array([[136, 134, 100, 133, 105, 143],
       [121, 129, 147, 128, 145, 120],
       [115, 132, 142, 132, 145, 130]]) → 133

array([128, 142, 103, 127, 126]) → 103

array([157, 129, 131, 120, 133, 124]) → 120

array([[122, 125, 128, 125, 122, 129, 132],
       [127, 123, 123, 137, 133, 133, 120],
       [138, 145, 144, 104, 119, 112, 149]]) → 122

array([117, 136, 122, 155, 149, 150, 132]) → 149

array([[140, 143, 137, 140, 129, 142, 107],
       [110, 131, 137, 139, 128, 137, 139]]) → 129

array([[106, 146, 153, 106],
       [133, 123, 120, 127]]) → 146

array([125, 150, 115, 156, 117]) → 115
---
array([[110, 139, 114, 114, 140, 141, 116],
       [140,  98, 147, 143, 103, 111, 155]]) Answer: 141

array([[122, 130, 108, 135],
       [121, 120, 147, 105],
       [148, 109, 106, 129]]) Answer: 108

array([[123, 132, 144, 148, 144, 141],
       [155, 135, 107, 102, 126, 150],
       [129, 124, 119, 120, 131, 141]]) Answer: 144

array([[102, 143, 112, 112, 136, 141, 107],
       [115, 149, 114, 118, 142, 143, 108],
       [107, 149, 103, 103, 157, 145, 107]]) Answer: 141

array([137, 107, 133, 112, 104, 138, 129]) Answer: 138

array([113, 101, 104, 121, 134]) Answer: 121
---
[131 151 124 150 104] value 104, 131

[[116 138 129  99 122 131 135]
 [126 125 132 116 112 133 126]
 [132 117 131 112 104 124 149]] value 135, 132

[104 112 127 126 116 138 120] value 120, 104

[137 139 128 122 107 139] value 139, 137

[152 150 104 119] value 119, 152

[[110 144 134 137 138]
 [118 142 139 156 142]
 [131 110 112 118 108]] value 138, 131

[146 101 120 129 102] value 102, 146

[[129 138 122 123 141 125 132]
 [130 121 125 137 118 156 122]
 [132 127 117 139 125 138 121]] value 132, 132

[148 100 151 122] value 122, 148
---
Input:
[[105 140 138 123 111]
 [112 147 139 116 114]
 [139 112 115 137 149]]
Output: 112

Input:
[[148 112 142 106]
 [119 132 123 138]
 [141 107 143 110]]
Output: 119

Input:
[[117 139 137 127 100 138]
 [133 110 123 149 118 120]
 [119 114 121 152 121 126]]
Output: 133

Input:
[[132 109 131 108 137]
 [124 152 124 153 116]
 [125 150 124 151 115]]
Output: 124

Input:
[[133 109 132 108]
 [131 111 130 111]
 [132 107 131 106]]
Output: 131

Input:
[[121 113 128 115 124]
 [106 114 127 112 121]
 [107 108 127 110 118]]
Output: 106
---
Q:
150  126  132  124  137  142  125
136  131  105  124  140  118  130
A: 126

Q:
127  126  124  126  139  127
141  138  140  137  121  140
153  152  156  153  111  156
A: 138

Q:
101  123  155  129  144
142  152  120  112  115
A: 123

Q:
116  135  146  148  137
120  125  106  130  140
A: 135

Q:
143  145  135  115  132
143  138  141  112  128
147  140  127  104  122
A: 138

Q:
124  132  125  140  135  121
117  140  114  158  143  117
131  125  133  122  125  126
A: 140

Q:
 99  121  126  129  128
153  133  129  136  118
A: 121

Q:
112  124  124  129
117  127  116  105
A: 124
---
[150 109 114  99 117 146] >> 150, 146

[152 136 120 127 134] >> 152, 136

[106 108 118 110] >> 118, 110

[[120 130 128 138 117 140]
 [153 119 107 116 124 120]] >> 153, 140

[[130 117 122 140 109  98 114]
 [130 111 126 133 118 129 114]
 [157 135 128 142 124 122 141]] >> 157, 142

[154 125 115 122 138] >> 154, 138

[[103 128 119 115 124 127 105]
 [117 118 131 124 123 126  99]] >> 131, 128

[[111 118 112 143 126 113 123]
 [153 135 123 122 129 135 132]
 [108 114 124 128 154 145 114]] >> 154, 153
---
[129 102 157 137]	102
[127 150 107 104 155 101]	150
[126 112 101 130 118 103 126]	112
[114 152 114 113 110 154 117]	152
[128 156 137 143]	156
[125 135 152 128 150 122 137]	135
[119 131 139 127 156 141]	131
[146 121 151 139 102]	121
[104 100 101 105 106]	100
---
[102 113 129 119 113 111] gives 119

[[122 135 152 119 112 126 135]
 [100 122 131 113 113 135 146]] gives 113

[129 142 134 140 106 114] gives 140

[[123 129 132 126 110 129 106]
 [119 140 116 122 130 130 149]
 [122 142 127 117 149 124 157]] gives 149

[117 123 150 118 119 122 107] gives 119

[[139 123 136 102 150]
 [139 122 135  99 149]] gives 135
---
117  128  126  128  155  128  125
136  146  134  127  112  122  131
-> 117

115  128  121  123  105  128  158
121  124  122  117  126  128  114
154  137  127  155  141  129  133
-> 121

133  126  127  123  110  105  123
140  121  123  122  110  122  118
-> 133

114  130  143  113  130
132  140  112  105  113
133  141  109  112  111
-> 132

137  134  130  127  116
138  143  134  123  102
129  125  125  131  132
-> 138

124  128  145  141  113  140  123
103  140  121  104  140  112  153
135  120  130  128  126  116  141
-> 103

113  141  153  144  106
135  117  126  131   98
-> 113

133  128  133  135  133
107  114  124  120  130
124  127  127  139  135
-> 107
---
[[130 145 125 117]
 [127 149 129 122]] | 117

[[156 131 129 115 126]
 [143 114 137 108 124]] | 126

[[130 117 102 149]
 [133 138 141 122]] | 149

[[105 104 123 105 112 135 121]
 [143 100 111 119 149 123 104]] | 121

[[144 110 151 133 125 144 155]
 [135 114 145 123 136 137 149]] | 155

[[139 143 104 135 155 111 134]
 [109 126 100 102 118 152 109]] | 134

[[151 114 100 126 141 125 125]
 [148 135 129 124 144 130 120]] | 125

[[102 117 103 134]
 [107 121 107 132]] | 134
